[128 = 0]

[126  91 145 143 141 142 155 125 119 140 137 136 134 158 116 129 112 114
 143 131 103 137 109 102 104 140 165  86 129 137 131 138 121 178 103 127
 121 106 145 108 129 144 130 126 110 118 123 141 119 142 132 145 112 132
 138 163 137  73 125 178 129 146 122 141 138 139 122 133 104 120 104 123
 122 125 179 119  93 127 127 131 128 116 146 126 137 120 106 129 137 139
  87 135 129 128  96 121 138 124 110 161 137 120 135 111 133 111 137 135
 126 120  80 141 147 128 165 123  77 129 149 135 154  88 143  54 127 133
 134  88 145 134 198 168 170  90 112 145 134 120 116  93 127 117 119 133
 130 113 131 146 130 203 116 127 109 148 102 144 138 154 108 109 128 118
 120 154 124 140 133 116 151 131 119 137 136 109 122 127 125 135 141 122
 136 129] | V E
[137  86 110 143 114 134  92 185 117 175 107 118 135 147 112 121 126 120
 127 134  95 114 126 103 112 150 106 141 129 121 130 114 114  85 112 125
 140  89 115 133 141 153 117 119 123 125 140 135 109 126 119 152  99 135
 128 128 128 118 130 158 138 131 119 126 119 149 151 113 125 123 122 126
 127 124 128 156 148 126 125 124 139 127 128 126 135 160 127 118 130 129
 126 120 121 137 117 141 141 120 129 165 166 125 135 107 139  84 123  59
 158 144 119 128 119 166 169 118 139 129 132 132 122 130 126  88 102 140
 126 142 142 111  96 120 158 101 132 122 121 179 101 141 148 125 152 130
 140 147 126 129 127 147 121 134 129 124 123 139  97 133 100 127 159 138
 130 163 163 184 107 134 132 116 103 133 125 149 154 122 149 121 141 144
 155 135] | V L
[178 137 118 136 150 115 118 120 142 116 120 137 128 134 124 127 120 111
 135 133 120  87 132 132 138 138 166 154 118 139 128 124 135 244 123 122
 127 106 123 138 137 105 141 144 135 125 116 123 119 137 131 111 163 119
 134 125 132 118 129 141 131 118 133 222 120 101  95 121 171 131 196 135
 118 121 150 101 121 125 134 131 115 135 102 147 144 112 121 113 135 123
 121 117 138 147 129 114 138 124 106 125 148 145 134 116 135 211  99 149
 140 121  96 122 138 111  97 127 121 138 103 140 135 111 139 160 113 111
 125 138 112 138  99 137 125 138 127 152 139 105 138 119 124 127 116 124
 105 133 132 129 137 139 151 142 115 172 151 119 125 111 152 127 130 117
 113  68 134 118 111 114 121 153 143 141 147 117 106 113 131 124 100 127
 131 133] | A E
[133 157 117 108 150 112 123 115 142 129 117 135 128 140 129 121 129 136
 137 138 141  95 134 143 140 135 151 162 151 126 127 121 139 252 132 134
  99 119 135 139 129  97 150 120 132 129 126 125 137 154 121 113 166 131
 130 131 126 104 116 126 124  99 134 118 123  87  92 132  75 117 191 127
 111 139 145  95 110 137 136 138  92 154 121 142 136 126 112 126 133 130
 131 109 138 129 131 132 141 135 132 116 126 131 143 126 133 184 101 160
 133 123 119 131 137 116  89 140 127 128  94 122 133 122 142 148  90 123
 131 111 125 133 105 108 120 113 137 149 131 140 161 127 107 134 129 126
 116 105 123 144 110 132 130 137 122 186 152 128 130 102 173 123 128 120
 102  74 128 110  88 116 115 150 136 128 148 108  96 112 125 133 130 125
 158 126] | Z E
[124 129 102 127 111 133 114 123 127 135  83 116 116 145 114 128 122 133
 123 134 128 111 123 143 142 121 110  98 157 117 127 109 124 179 132 128
 114 107 120 132 133 130 141 126 142 120 124 112 131 128 128 118  98 115
 133 134 132 108 129 134 129 128 138 118 134  99 149 119 111 130 182 146
 132 126 115 124 132 120 121 129 115 154 103 137 128 139 142 117 136 110
 141 123 116 141 125 112 161 133 123 126 135 139 126 122 137 149 123 105
 148 127 124 144 126 105 104 134 135 127 104 103 130 138 120 133 131 124
 125 145 117 125  58 115 115 114 137 125 136 128 122 130 132 131 160 119
 140 128 129 143 107 120 131 140 124 138 133 112 125 130 146 138 128 132
  91 120 135 144 102 131 128 137  91 137 143  97 120 118 136 136 114 127
 131 142] | A L
[133 170 129 145 153 118 127 119 130 126 120 132 124 130 138 134 128 130
 134 146 130 104 118 129 132 147 154 160 139 127 150 119 133 214 107 124
 111 124 129 127 133 110 141 124 127 120 116 112 131 142 120 122 146 128
 133 120 134 106 118 129  92 118 129 120 166 114  95 126 131 128 187 147
 125 123 126  99 113 134 124 126 104 150 117 166 135 120 121 119 125 127
 148 116 137 143 135 124 136 127 134 121 174 125 133 129 129 194  97 131
 136 120 116 148 139 113 112 134 135 118  89 129 142 144 151 146 109 125
 127 124 127 142  91 119 130 115 129 147  94 132 125 126 131 122 137 127
 124 124 124 140 129 131 118 131 127 149 154 125 130 120 158 122 135 122
  99  96 134 106  96 108 129 127 140 135 142 110 105 125 133 131 200 108
 144 122] | Z E
[144 129 127 127  97 139 123 127 112 127  98 132 131 126 129 138 124 126
 125 128 135 122 120 140 130 114 126 115 165 121 138 136 126 197 106 124
  99 116 117 116 135 115 129 132 135 133 132 106 121 144 131 119 119 118
 143 135 127 125 126 147  99  77 148 129 132 108 166 112 248  92 189 130
 128 131 129 119 130 125 117 135 126 144 101 168 141 132 134 116 138 117
 131 122 125 139 113 119 138 149 110 175 161 141 126 110 131 127 123  95
 150 129  97 150 114 135  96 125 139 122 110 119 143 135 135 121 135 121
 139 130 125 131  97 111 117 108 115 144 118 119 121 126 136 128 148 134
 131 112 139 142 132 123 116 132 120 152 139 113 114 146 153 115 129 123
  91 101 142 133 106 119 130 123 111 140 127 113 107 117 137 130 139 123
 136 144] | A L
[137 120 113 126 107 128 106 126 120 137 114 138 129 133  97 136 127 127
 128 131 100  88 105 148 136 121 127 133 168 133 124 118 129 203 132 123
  96  99 126 130 135 105 139 133 133 124 122  97 123 153 123 121 140 111
 134 138 128 126 122 137 132 147 135 114 114 117 136 117 124 124 195 136
 131 113 145 119 132 127 139 148 114 144 100 104 136 131 128 109 132 125
 120 128 132 138 126 121 139 131 118 157 153 126 131 127 145 157 135  97
 146  98  84 139 130 128  96 122 129 129  98 129 133 124 129 127 124 133
 135 124 136 131  95 113 127 115 130 130 127 127 137 131 119 124 191 120
 122 124 127 152 132 139 130 134 129 163 149 112 112 118 145  92 130 122
  90 132 129 144  89 128 130 140 100 137 132 123 119 117 135 136 141 135
 152 134] | A L
[142 130 127 146 125 123 125 127 125 119 130 114 117 121 144 142 127 123
 128 114 123 110 133 127 131 148 148 146 161 132 131 129 121 236 119 121
 111 125 133 134 126 113 116 121 137 128 114 122 142 144 118 110 168 125
 137 139 129  94 124 129 134 118 132 135 139  86 105 131 124 136 189 130
 121 126 139  93 108 135 126 131 105 151 103 162 136 130 122 122 132 138
 141 115 138 133 124 119 124 131 143 112 124 135 129 128 128 186 122 149
 129 117 132 149 141 119  92 117 129 132  98 123 154 132 130 147 128 126
 127 119 122 147  96 150 126 120 129 138 132 126 148 107 132 125 109 121
 129 105 137 138 142 143 124 147 127 155 127 124 104 122 163 126 125 112
  97  86 118 105 136  91 107 144 141 137 151 107  75 118 118 130 118 114
 139 131] | Z E
[113 130 126 143 139 109 130 114 125 130 106 125 115 122 136 123 120 117
 123 151 125  88 114 138 133 124 154 127 157 127 120 106 122 252 124 112
  96 121 137 133 130  92 135 142 135 119 111 121 130 147 133 122 134  97
 136 127 132  92 124 136 110 119 136 114 123 184  91 116 123 131 224 135
 129 126 153  72  95 137 134 144  91 158 100 148 142 123 114 119 134 141
 122 137 131 143 135 140 128 134 155 134 158 139 144 127 133 209 114 130
 154 124  83 136 148 108  87 145 136 132  84 122 143 116 137 150 133 121
 133 112 123 143  89 126 123 125 133 142 129 115 152 122 141 131 130 122
 112 113 132 124 126 145 126 125 143 165 156 105 134 124 161 128 138 124
  81  93 145 112  90 121 115 147 120 134 158 126  71 114 126 132 118 129
 147 136] | A E
[126 139 142 114 128 121 134 126  86 121 147 130 142 119 130 124 130 116
 127 121 119 131 138 150 130 127 150 155 129 125 123 120 135 202 145 128
 129 138 123 111 134 102 139 101 122 135 113 110 128 139 130 120 146 126
 127 128 137 127 124 138 121 112 124 134 111 118 127 127 130 117 133 116
 127 129 150 101 120 134 128 127 166 103 127 134 116 122 111 130 120 131
 115 132 127 122 123 126 121 119 120 117 121 124 127 124 131 109 131 154
 117 129 123  66 132 130 100 132 127 141 142 133 134 120 118 130 129 111
 118 110 133 133 159 142 139 131 128 138 146 115 148 131 123 131 125 132
 116 114 115 129 132 149 122 130 154 151 134 114 115 115 135 124 126 115
 135 136 126 102 143 105 132 142 121 132 168 131 102 132 126 126 119 127
 134 122] | A E
[128 148 141 122 137 122 126 115 119 115 125 142 127 122 145 128 122 129
 126 123 115 125 143 121 128 140 153 120 159 130 121 128 126 252 122 124
 112 102 122 124 148  95 137  64 111 133 129 130 127 153 140 113 165 107
 126 143 132  89 113 151  94 112 131 150 128  95 116 131 119 113 175 125
 121 125 178  79  96 126 129 129 111 135 121 149 129 105 101 115 128 138
 102 123 132 143 128 100 141 139 104 131 123 127 114 122 122 189 103 155
 126 108  96 134 138 121  91 127 130 136 118 130 153 109 139 151 139 133
 134  98 118 136 148 159 135 126 136 142 131 112 153 112 133 121 128 133
 131 100 125 136 134 174 105 125 109 183 137 147  99 134 189 131 130 110
 116  73 112  93 140 117 123 139 148 128 170 111  64 108 120 125  99 126
 135 147] | A E
[132 152 142 134 142 115 125 128 134 114 135 123   4 133 138 129 124 120
 125 127 145 108 128 134 143 145 167 127 146 108 116 126 135 252 131 141
 127 114 127 124 131  80 138 116 145 139 110 125 134 170 119 113 162 114
 135 120 117 104 114 149 128 110 140 133 123  87  97 136 134 123 214 133
 119 128 166  59  96 132 126 137 109 145 115 152 135 110 122 133 131 118
 116 118 133 143 122 121 120 132 109 137 146 133 134 108 140 223 100 159
 123 173  84 113 161 126  79 139 134 133 116 151 142 106 137 173 125 117
 118  91 117 143 127 133 115 133 131 159 127 113 160 124 128 120 116 130
 116 108 133 128 129 134 132 127 134 192 162 107 130 128 159 121 147 100
  93  73 129  77 114 135 114 154 124 124 151 100  60 105 127 135 114 123
 140 126] | Z E
[120 127 129 142 133 121 117 107 118 134  87 125 121 122 143 121 121 117
 133 129 146  83 108 123 126 139 154 128 164 128 128 116 142 252 100 138
  88 117 126 109 134 124 136 130 119 126 103 119 133 158 125 119  91 111
 145 151 136  65 120 148 117 127 129 120 117  77 123 102 122 128 199 119
 138 139 134  89  97 123 138 128  96 146 116 179 154 136 114 120 137 114
 141 124 123 142 116 133 148 147 120 106 179 161 129 121 120 206 114 127
 142 115 118 139 148 117 120 127 135 131  91 135 138 133 141 101 134 134
 126  97 122 130  51 124 116 116 130 153 120 127 144  97 112 138 131 140
 132 106 147 135 118 175 118 131 109 151 135 114 121 139 157 126 126 123
  87  45 131 109 110 126 117 140 140 135 139 108  70 117 119 134  95 116
 149 148] | A E
